Each row has a class, written after it.
[ -6 -18   8  22   7  -2 -10  22   8  13  15  12 -11  26  -4  25  -1 -28
  16  14  25  11  -5 -19  40  12   3  25 -23 -12  21   0   1 -11  14  30
  -9  21  -4   9 -16  -8 -14 -10  -7  19 -12   8 -56 -14 -26  32 -22  -7
 -18  17  24   6 -41  20  21 -34  -5 -15   7  32   5  19  -9  14 -12  -9
  -6  17   3  12  29 -21  -7  39   8 -13 -25   1   2 -10   2  -5 -19  31
   2  26 -17  21 -16   1  -9]	Q689
[  0 -14  -8 -11   1  -3  -1  22  14   0  18  -8   6   8   7  25  -2 -19
   4  -5  17   2 -10  -8  17   5  18   2  -1  -6   1   6  22 -25  -9   5
  -5  15  22  -4 -14   0 -15 -11 -14  25  -7  13 -38 -14  -6   4   2   9
 -14  30   1  18 -20 -14   4 -33 -13 -26  10  22  -1  18  -9   5  -5  -7
  -7  22  -9  -3  -3 -16   8  14  -5   2 -18  -9  -5  -3  -5   1   8   9
  -1  15  -5   8  -1  -2  -4]	Q659
[ -3  -2 -14  16  20 -12   1  18   1   7  23  -7  27  31   4  11  10 -20
   6  -2  18   3 -18 -12  15   6  12   7 -30 -14  -7  10  19 -19 -10  15
  -9  17  14   4  -4 -23 -15  -4 -17  47  -7   9 -25 -20  -2  -5  -3  -2
 -30  26   2  25 -19  -3  32 -26  -4 -22   0   9   2  20  -4  21  -6 -20
  -8   8 -13  -2  -9 -15   4  10   7  -3 -26 -18   1  -3  -7  10 -12  12
   3  24 -16  14   8  -7 -10]	Q659
[  3 -18 -11  26  18 -11   3  30  23  23  39   1  -3  31  -7  33 -11 -39
  29  19  33  34  21 -41  52  30  21  36   4 -20  18   8   0 -19  15  30
 -13  30   8  24 -24   4 -18 -10 -15  23 -10  22 -58  12 -40  40 -23 -12
 -10  50  35  23 -57   5  34 -56 -16 -35 -10  24 -13  23 -10   7  -1  -6
 -14  12  -9  21  28 -29  17  32   3 -10 -57  -2   3 -11   7   2 -12  46
   2  33  -9  22 -51  -6   3]	Q689
[  2 -32 -20  38  -1   3   6  16  17   2  22  -2 -32  49  -4  37   1  -9
  -3  20  38  24  16 -48  54   7   8   7 -25 -34   3 -10 -10 -13  -2  29
 -31  22   1  -3 -11   7 -29 -25 -29  38 -26   5 -56  -7 -21  44 -22 -18
  14  32  26   2 -43  24  31 -17   6 -23   0  39 -13  25 -13   8  12 -12
 -12   7  -3  -2   4 -17  -4  25  -2 -20 -39 -16   3  -1   9 -14 -13  26
   0  31 -36  16  16   6   8]	Q689
[ -5 -15  -5  15  23  -2  20  25  16  -3  30  10  11  23   1  14  -9 -13
  25 -10  25  13 -11 -13  25  18  19  15 -10 -23   8  11   9 -22   8  23
 -14  18  23  10 -11 -12 -16  -7 -14  20 -11  14 -33  -3  -4  17 -17  10
 -22  36  15  19 -28   7  15 -28  -2 -29 -11  17   1  14 -24   7  -3  -8
  -7  12 -14   0 -10 -14   4  18   0  -6 -18 -12  -2  -3 -10  -7   0  25
   2  17 -15  24   7 -11 -13]	Q659
[ -2 -23 -14  30  19   3   1  28  23  11   6 -12 -28  38  -2  31  10 -22
   1  21  37  14  14 -36  38   4   9  -6  -6 -14   2 -14   7  -4  -5   0
 -16  13  -3  -4 -19   3 -37 -19 -19  26 -13   6 -55 -17 -16  19 -16  -8
   8  29  11   6 -38   6  17 -22 -12 -21   7  34  -9  21  -5   4   8  -5
 -14   8   7   2   0 -17 -20  26  -4 -10 -34 -20  28  -3 -17   9  -9  12
   3  47 -35   5  -4  10  15]	Q689
[-17  40 -34  -9  36  -3  -5 -10  13  32  38 -19  44  56  16 -15   2   8
  14  13  14  34  45 -42  27  22   9  14   2 -38 -21  -2 -32 -31 -46  13
 -36   9  12  42  -8   4 -23  -6 -13  35 -21  -5  -9  17 -26  34  -7 -10
 -34  58   0  38 -18 -10  57 -28   9 -20 -35  31  -1  48  -8  17  18 -19
 -22 -14 -15  18   3 -24   0 -13   6   7 -47 -18   7   9  15  -1 -27  45
  -6   5 -36  12  18  -3   0]	Q659
[-15 -48 -16  40  10 -15   4  39   7  -1  23   5 -17  25  11  21  17 -18
  22   7  27   9 -29 -17  27   4  11  15 -59 -31  -5  -2  10 -25  19  35
 -32  15  22 -13 -11 -34 -16 -26 -25  22  -5  -2 -55 -17  -2   2 -15   2
 -28   6   9   6 -34   1  36 -19   8 -31 -14  16  -3  23  10   9  -2 -17
 -18  26 -15  -4  -9  -9  12  16   1 -13 -19 -15   4  -6 -14  -3 -31   4
   1  43 -11  16  28  -9  -5]	Q659
[  8 -22 -29   5  33   0  13  21  35 -13  23  -8  -3  33  -1  18 -19  -5
  -2   0  32  13  23 -32  33  12  23   6   5 -21  20   1   7  -2  12   6
 -16  15  16   6 -14  -1 -20 -23 -12  24 -28  21 -44  -6 -10  27 -12   6
  10  33  -4   8 -47  10  25 -41  -3 -24   4  13  -7  15 -10  -3   5 -18
  -9  12   3   1  -1  -8 -14  15  -5  -2 -43 -16  16 -12   9  -8  21  23
  -6  30 -34  -3  14   2   0]	Q689
[ -1 -12  -8  27  -7 -10  -5   9  19  21  12  -5   6  28   5  20   8  -5
   6   2  24  27  -5 -28  31  17  10  23 -29 -36 -22  -1 -10 -24 -11  30
 -25  18  -9   0 -13   7 -17   6 -28  19  -3   0 -50   2 -15  18 -11   3
 -31  31  25  27 -42   8  19 -36   6 -21  -4  32  -2  19 -12  24  -1   7
 -20  16   7  10   9 -20   7  32   5  -5  -6 -10  -2   7  20 -17 -38  38
  -6  12  -8  36  13   3  -9]	Q659
